In the rows, 128 means zero.
[175 116 128 195 132 144 113  95 160 106 121  97 123 120 144 117 103 158
  88 150 150  84 124  94 146 102  94 142  97 112 120 117  66 161 163 108
 138 149  73 108  63 109]  Kana
[172  88 121 194 156 200 125 108 134 100 114 110 127  85 151  66  77 171
 110 121 138  70 145  82 117 122 126 108 172 118  92 116 102 176 168  81
 172 133 105 121  44 156]  Natep
[179 120 137 183 134 141 127  73 174 111  95 106 142 118 163 126  92 158
 105 130 161 115  75 103 117  99 114 133 126 125  85 108 128 163 143  94
 138 141 139 138  66 129]  tozu
[197 117 181 139 124 149  85  51 142 144 146 100 112 146  82  84 131 122
  93  98  81 114  84 131 145 157  83  85  85 126 117 117 155 116  96 129
 113 122 138 117 104 128]  Pafe
[164 168 130 146 129 133 147 133 133  83 131  85 130 147 168 159 148 109
 108 117 114 117 133 117 139 151 111 111 173 136 115 140 179 166 114 142
 131  95 151 125 119 126]  ralek
[162 124 117 212 157 145  89 118 176 115 129 119 121 135 145  99  89 159
  92 161 147  74 104  98 155 157  97 118 163 135 143 102 102 170 131 132
 145 129 115 114  69 122]  Kana
[199 134 105 181 156 163 115 107 179 103  74 116 122 110 198 131  81 161
 105 135 199 104 117 125 125 110 134 119 149 123 125 116 124 193 156  93
 169 135 116 111  86 147]  Pafe
[145 120 168 138 148 152 105  97 138  99 120 109 122 151  98  83 119 131
  71  88 101  94 120  85 138 151  46  83 127 138 111 138 157  93 115 110
 133 137 116 113  92 147]  Natep
[174 131 140 209 162 172 122  78 155 110 110  99 139 113 195 102 103 165
  96 133 151  99 120  95 149 128 110  99 146 132  89 108 120 186 144  87
 136  98 139 125  65 131]  lav
[194  96 121 202 132 172 134  75 158  82 132 115 150  95 147 101  93 159
  97 126 132  85 129  83 136 126 121 121 133 112  94 133 106 170 146 112
 148 152 110 114  63 143]  ralek
[174 103 110 163 143 133 127  78 171  76 110 132 113 126 133 108  86 146
 120 153 125  81 140  85 120 129 122 129 165 109  98 133 101 162 163 132
 168 127  98 111  67 158]  kem
[157 132 176 147 129 143 100 116 149 131 116 135 107 134  78  69 116 150
  85  83 111 133  94 133 147 151  80  82 127 134 120 134 177  97  86  97
 130 130 132 105  80 146]  Sabi
[148 168 147 126 135 149 129 140 112  98 144 100 117 130 153 142 133 150
 151 142 117 120 108 138 150 115 140 100 201 153 112 123 169 178 111 127
 133 103 147 118 105 144]  Kana
[162  99 110 194 169 131 111 114 180  84 133 114 101 111 151  88  84 156
 114 133 151  70 128  72 142 147 109 120 169 131 119 134 106 154 128 104
 187 103  97 104  93 135]  buve
[156 150 139 135 125 127 144 138 120  56 147 103 126 106 159 167 141 138
 144 129 114 106 115  93 135 128 141  96 195 123 122 119 166 161  85 113
 114  47 129 128 112 115]  buve
[184 115 126 185 156 134 126 104 177  78  86 130 125 104 158 112  86 163
  95 134 172  99  97 113 123 145 111 121 155 131 124 144 101 167 126 107
 151  99  91 103  70 121]  buve
[180  92 102 214 151 157 106 134 153  75  93 106 107  97 150 102  70 168
  95 155 148  87 125 102 117 126 110 108 156 119 109 129  73 178 128 108
 148 121  98 107  62 134]  boz
[141 165 132 125 125 123 150 162 126  70 127  78 127 142 155 153 124 127
 151 137 111 122 122 102 151 106 141  90 212 127  93 114 173 177 126 118
 124  92 152 119  99 154]  kem
[182 111 121 206 151 152 108  92 153  98 105 119 116 118 140 130  64 147
 108 139 157  97 107 119 133 118 115  98 128 131  96 124  95 159 132 102
 157 167  94 106  59 147]  mumu
[170 156 148 136 143 123 125 173  85  89 136  83 124 158 138 151 127 140
 148 162 114 110 118 108 138 114 114  98 196 135 109 132 147 161 113 125
 128  48 154 119 115 137]  Kana
[152 115 125 176 141 158 126 125 152 109  79 110 112 116 171 115  72 163
  93 118 143 109 113 114 126 108 105 111 136 130  98 134 103 165 135  90
 146 153 110 109  71 127]  mumu
[138 194 141 144 135 139 158 162 134  78 152 123 128 123 146 122 158 156
 112 115 107 105 118 129 147 105 146 103 224 124 111 121 186 172 120 128
 120  86 133 121 123 146]  Sabi
[183 106 130 203 162 156 109 107 155  93  74 115 121 109 167 114  71 159
 115 121 146  70 104 108 107 120 108 127 132 112 102 125 102 167 141 107
 153 159 125 120  74 162]  boz
[172 133 134 214 171 151 126 124 168  97 120 138 140 115 132  83 118 153
  96 133 169 102  88 101 157 149 109 121 119 126  96 148  99 176 144  94
 133 128  88  99  80 116]  tozu
[149 115 166 134 128 147 110 101 160 133 101 105 110 172  94 102 142 135
  85  99 105 130 108  98 133 145  63  98  92 141 113 153 145  84 114 116
 122 127 155 124  90 130]  tozu
[182 125 122 213 150 149 109 100 162 106 107 130 139 109 168 106  89 155
  92 131 139  81 105 121 132 142 105 123 135 113 133 124  88 181 160 128
 151 168 100 112  81 138]  Kana
[170 108 110 220 163 148 105 127 168  79  82 130 132  84 153  98  79 169
  86 151 178  92 110  99 133 156 104 130 171 114 113 144 118 181 120  96
 159 113 105 104  80 127]  boz
[174 131 113 209 165 154 102 107 154  90 100 103 125 105 180 123  90 162
 110 140 152  79 125  93 137 157  99 106 178 133 130 126 103 162 123 104
 154 109 120 122  62 145]  boz
[141 157 137 155 143 151 166 135 130 105 143  78 106 125 179 134 182 130
 160 127  98 137 127 133 173 154 113 130 188 153  76 100 186 164 124  96
 134  82 149 123  94 142]  lav
[156 140 128 197 143 163 107 101 149 100 123 120 141 104 159 119 105 164
  98 131 141  87 131 103 144 138  95 108 120 119 128 111  81 155 156 109
 137 158 101 114  63 130]  Kana
[153 159 136 128 130 129 163 138 140  84 146  89 124 136 173 157 130 144
 145 144 111 113 107 102 156  87 120  86 182 122 104 121 149 153 121 129
 120  66 142 122 108 149]  kem
[169 116 149 188 143 180 128  80 140 112 104 113 147  80 138  66  88 170
  99 129 145  97 121 113 123 127 122 114 162 120  83 148  96 176 146  89
 145 129  84 110  51 147]  tozu
[147 167 125 141 131 144 148 161 102  75 135 119 107 121 154 163 129 144
 135 127 109 123 114 141 135 111 146  92 217 123  92 145 167 157 118 121
 133  88 109 116 104 162]  mumu
[179 100 122 224 155 149 110 125 154  91  90 110 130 107 138  84  75 165
  87 132 151  88 134  79 128 125 101 114 143 122  95 143 100 174 151 101
 151 147 112 124  79 137]  boz
[160 158 141 140 135 156 134 149 125  87 126 107 125 131 144 168 143 138
 132 151 112  99 114 112 139 121 124 110 209 122 143 125 188 166  99 139
 126  71 155 126 108 144]  Kana
[118 178 124 119 144 143 152 164 122 106 138 115 124 137 166 120 160 134
 132 117  96 117  99 110 156 119 140 127 200 138 114 112 184 164 126 121
 124 121 172 126 112 150]  Sabi
[169 116 136 203 154 152 138 106 168  97  97 121 119 116 152  83 102 167
  86 132 144 110 128 110 144 124 108 114 160 125  92 137 120 173 158  96
 140 107 103 115  61 137]  lav
[179 137 144 200 154 176 105  94 143 110  88 108 128  98 177  98 101 174
 111 132 181 106 109 104 132 135 109 117 143 116  99 114 114 167 141  84
 151 120 106 126  62 145]  Pafe
[145 129 119 184 138 164 118 122 171  94  96 133 138  81 161  87 107 159
  73 145 173 102 152  94 134 133 127 135 206 101 128 147 137 167 126  96
 164 119 102 118  72 143]  Sabi
[159 138 128 205 151 139  91  88 165  80  94 108 141 131 166 134  87 150
  97 132 196  90 100  71 147 140 123 117 139 130 137 126 125 178 106  99
 142 147 111 108  68 123]  ralek
[136 145 130 133 147 138 156 174 119  81 150  98 127 111 189 160 161 148
 168 114  91 119 128 105 156 136 120 102 252 152 121 120 185 147 127 107
 132  73 149 131 101 152]  Natep
[160 137 168 132 135 154 108  82 135 139 151 113  98 130 103  79 120 148
 112  78  87 135  87 131 154 140  79  67 110 154 111 117 166 104 105 119
 125 141 143 129 104 148]  Pafe
[171 132 150 157 137 140  96  84 100 101 134 111 130 118  95 116 100 151
  95 108  97 118  91 101 152 151  72  56 155 154 120 144 155 104  87 124
 114 119 131 125  84 160]  boz
[139 175 113 114 135 123 129 157 118  74 137  78 123 135 192 196 128 122
 160 134 107  93 131 101 140 121 140  98 209 137 133 106 160 157 102 120
 114  79 185 151 107 138]  boz
[166 168 127 184 126 122 144 196 135  99 147  86 113 143 158 158 146 134
 140 150 127 133 104 131 151 121 124 114 182 130 120  96 160 175 121 126
 122  80 144 143 108 117]  Kana
[159 131 121 163 152 153 125 107 165  98  94 122 129 123 171  68  91 184
  91 115 147  79 110  85 137 114 119 127 169 118 131 134  94 166 134  81
 167 131 122 102  75 150]  Sabi
[181 110 161 127 140 166 108  84 135 126 105  98 100 145  98 112 114 139
 111  99  68  92 141 106 130 153  66  91 133 161 126 141 142 102 104 126
 120 123 143 124  68 155]  boz
[174 122 143 212 160 136 122  88 156 104 100 123 112 130 136  88  81 167
 100 112 150  83 112 110 124 115 118 110 127 115 104 124 105 168 159 101
 149 110 111 125  75 137]  lav
[159 150 170 136 118 121  86  71 139 123 119 121 129 157  98 112 129 151
  85  99 116 134 104 122 167 148  81  65 133 143 138 145 164  82  96 102
 132 142 118  95  78 158]  Sabi
[155 116 130 193 155 168 111 104 167 100  85 123 135 113 131  87  67 177
  93 133 161  91 102 115 139 129 132 119 172 146  98 123 113 192 127  91
 149 162 104  91  64 136]  mumu
[171 134 186 137 131 132 122 101 134 122 118 119 114 146  96  87 125 146
 128  83  96 146 112  95 144 154  69  85 130 153  95 132 156  97 103 101
 114 116 113 135  74 157]  kem
[162 158 131 126 132 124 140 152 140  77 132 107 123 125 162 138 145 114
 104 119 116 130  93 141 133 114 117 111 178 119 118 134 175 168 105 147
 116 116 125 125 165 144]  Pafe
[170 142 136 141 108 140 149 140 124  68 128  91 132 115 188 162 133 138
 158 144 102 128 120 110 142 131 142  88 231 128  90 117 164 177 112 132
 113  86 152 142  79 155]  kem
[158 169 144 141 134 146 155 178  93  96 132  90 116 135 152 111 150 128
 142 120  91 125 124 119 145 125 126 104 205 131  92 131 153 154 129 111
 123 100 151 139  74 162]  Sabi
[146 139 163 138 133 141 100 116 146 102 132  89 100 163 104  71 116 141
 106 105  81 149 110 105 148 134  82  50 136 150 102 137 151 108  74  95
 125 132 145 124  90 154]  boz
[194 115 128 217 155 167 112 119 150 109  68 132 117 122 150 102  67 163
  89 125 173 108 100 133 107 126 125 116 156 139  90 133 120 191 129 107
 160 162  88 110  84 156]  mumu
[179 115 180 125 134 133 107  73 149 123 113 108 111 159  81 105 116 148
 128  94  67 125 131 113 132 143  84  74 151 157 103 134 161 108 121 129
 132 117 132 102  82 171]  kem
[149 175 141 113 132 122 157 114 142  96 110 102 125 126 173 180 149 124
 142 116 109 117 126 143 119 133 137 121 185 134 124 121 185 159 128 128
 133  79 133 119 112 132]  buve
[155 160 117 149 136 165 151 170 117  71 146  95 135 145 181 145 146 129
 148 142 129 107 122 102 153 155 142 102 198 133  97 129 171 167 103 126
 138  83 182 132 103 152]  ralek
[158  93 109 188 147 156 117 127 163  93 117 124 145 103 163  97  92 157
  97 144 151  81 136  80 146 150 111 109 180 115 135 127 104 156 147  89
 153 114 100 115  60 128]  Natep
[171 119 145 187 148 140  97  82 153 114  88 125 129 111 146 102  97 146
  93 115 152  83 116 106 127 133 112 130 145 117 130 140 120 158 131 111
 156 164 110 109  77 147]  Sabi
[132 154 141 144 125 131 150 156 103  96 146 107 129 129 141 138 123 132
 140 129 125 116 124 112 151 107 144 111 191 136  63 148 163 151 136 123
 131 128 150 157 117 142]  mumu
[181 130 100 207 147 147 113 128 152  83 131 138 129 111 157 116  98 158
  93 156 179  95 114  77 167 148 106 118 153 125 134 138 113 175 139 105
 160 131  98 123  79 121]  Kana
[146 117 152 131 149 185 109 107 116 114 131 120 128 130  88 105 123 160
  92 105 122 113 115  93 152 148  76  58 145 173 130 134 163 100 103 112
 124 106 144 110  81 143]  Natep
[174 109 139 220 148 173 118 111 152  92  91 115 130 113 162 103  91 157
  93 140 175  92 137  54 132 136 108 122 132 116  98 142 128 178 130 101
 143 120 121 132  55 114]  ralek
[130 156 126 129 113 137 152 158 115  88 143  93 123 123 154 162 145 135
 142 129 100 125 106 121 135 117 145  92 207 143 111 115 176 166 107 135
 105  92 164 144 113 129]  tozu
[136 181 116 138 121 147 157 183 137  98 174  98 113 143 173 160 141 141
 130 156 127 116 124 119 159  83 131  98 178 134 116 102 152 155 132 138
 116  91 151 156 111 130]  Kana
[211 100 120 208 151 158 112 134 154  94  85  96 124 108 185 129  79 165
 108 144 174  91 124  81 136 120 101 118 147 133  98 130 107 176 128  82
 141 113 124 128  62 130]  boz
[130 181 123 133 126 124 154 156 117  87 141  87 140 138 152 162 135 150
 157 132  92 128 133 127 147 122 134  78 206 144  99  78 157 163 141 126
 117  90 138 105 108 160]  kem
[164 117 127 206 133 123  99 117 160  89 101 122 127 106 142 124  75 167
  89 109 166  97 114 114 135 128 125 116 172 127 119 139 114 168 124 100
 148 153  80 112  92 125]  mumu
[186 114 142 229 154 160 140  85 164 104 108 119 136  98 160  94 111 158
  89 116 131 103 146 112 150 141  99 102 154 138  97 137 117 175 168 112
 133 136 103 130  62 139]  lav
[134 128 122 213 156 156 126 101 172 111  79 116 132 119 175  90 104 173
  95 132 139 110 130 107 139 141 117 119 177 130 112 103 113 173 165  97
 139 134 116 121  51 148]  lav
[160 154 141 116 131 144 138 145 133 106 128  99 128 141 179 155 163 124
 155 148 105  96 118 142 146 137 147 122 198 107 142 131 151 149  95 116
 136  66 166 104 101 152]  Sabi
[170 131 170 130 136 129 133  81 170 116 152 119 111 155  98  80 114 137
  96  83  75 116  94  98 151 141  81  62 123 164 122 127 178 117  85 124
 120 113 141 130 114 122]  buve
[125 197 132 149 149 157 145 162 130  89 130 110 127 138 153 152 149 147
 131 145 131 114 115 129 149 133 114 105 193 149 120 103 182 167 122 135
 133 100 161 124 112 142]  Kana
[167 152 179 139 145 128 112 100 140 137 124 144  97 159  83  89 145 150
 113  74  95 128  95 145 128 151  78 104 123 144 108 132 180  81 108 118
 146 119 137 113 108 167]  Sabi
[135 133 119 138 146 175 147 169 123  92 134  95 120 108 163 157 150 126
 145 152 134 127 125 112 141 121 129 107 209 136 115 118 181 151 115 112
 137  79 149 128  84 148]  Natep
[156 126 137 212 154 168 126  79 178 103 136 101 132 106 172  86 129 153
  93 132 152 102  89  88 158 127 103 123 116 132  80 140  90 172 149 107
 138 155 118 126  68 118]  tozu
[154 148 149 217 167 165 122 129 179 117  94 139 133 113 172  72 125 177
  95 124 176 101 120  99 135 126 115 143 170 111  95 131 132 155 153  91
 160 129 117 128  68 158]  Sabi
[192 112 132 190 149 143 118  72 157  81 108 107 133 138 145 113  86 170
  95 141 164  78 109  67 122 118  97 132 117 113 108 120 114 162 106  93
 164  95  99  92  97 128]  ralek
[161 170 140 114 125 126 139 140 121  95 133  87 115 143 188 167 129 135
 153 133 116  92 134 131 130 116 118 130 195 130  99 116 166 156 139 125
 154  95 158 140 113 151]  Kana
[139 130 151 154 136 152 122  83 130 119 108 125 139 150 104 103 133 146
 104 110  79 153  88 115 148 165  77  53 150 154 133 118 175 104 119 114
 126 156 133 112  63 162]  Natep
[154 140 167 135 127 141 106  91 118 126 111 114 113 164  98 124 125 140
  87  98 105 158 102 113 151 139  70  70 118 165  94 154 174  95  96 109
 125 144 127 118 101 142]  mumu
[156 116 130 189 147 157 129 107 174 100 121 108 133 107 165  76 103 189
 101 121 144  92 135  81 135 131 120 110 164 136 108 122  95 161 141  94
 156 103 103 117  86 129]  buve
[166 139 180 149 142 141 119 115 145 115 114 125 114 152  69  80 119 150
 102  94 104 132 108  96 147 157  69  74 131 141  94 140 177 110 113 113
 121  85 141 114  82 141]  kem
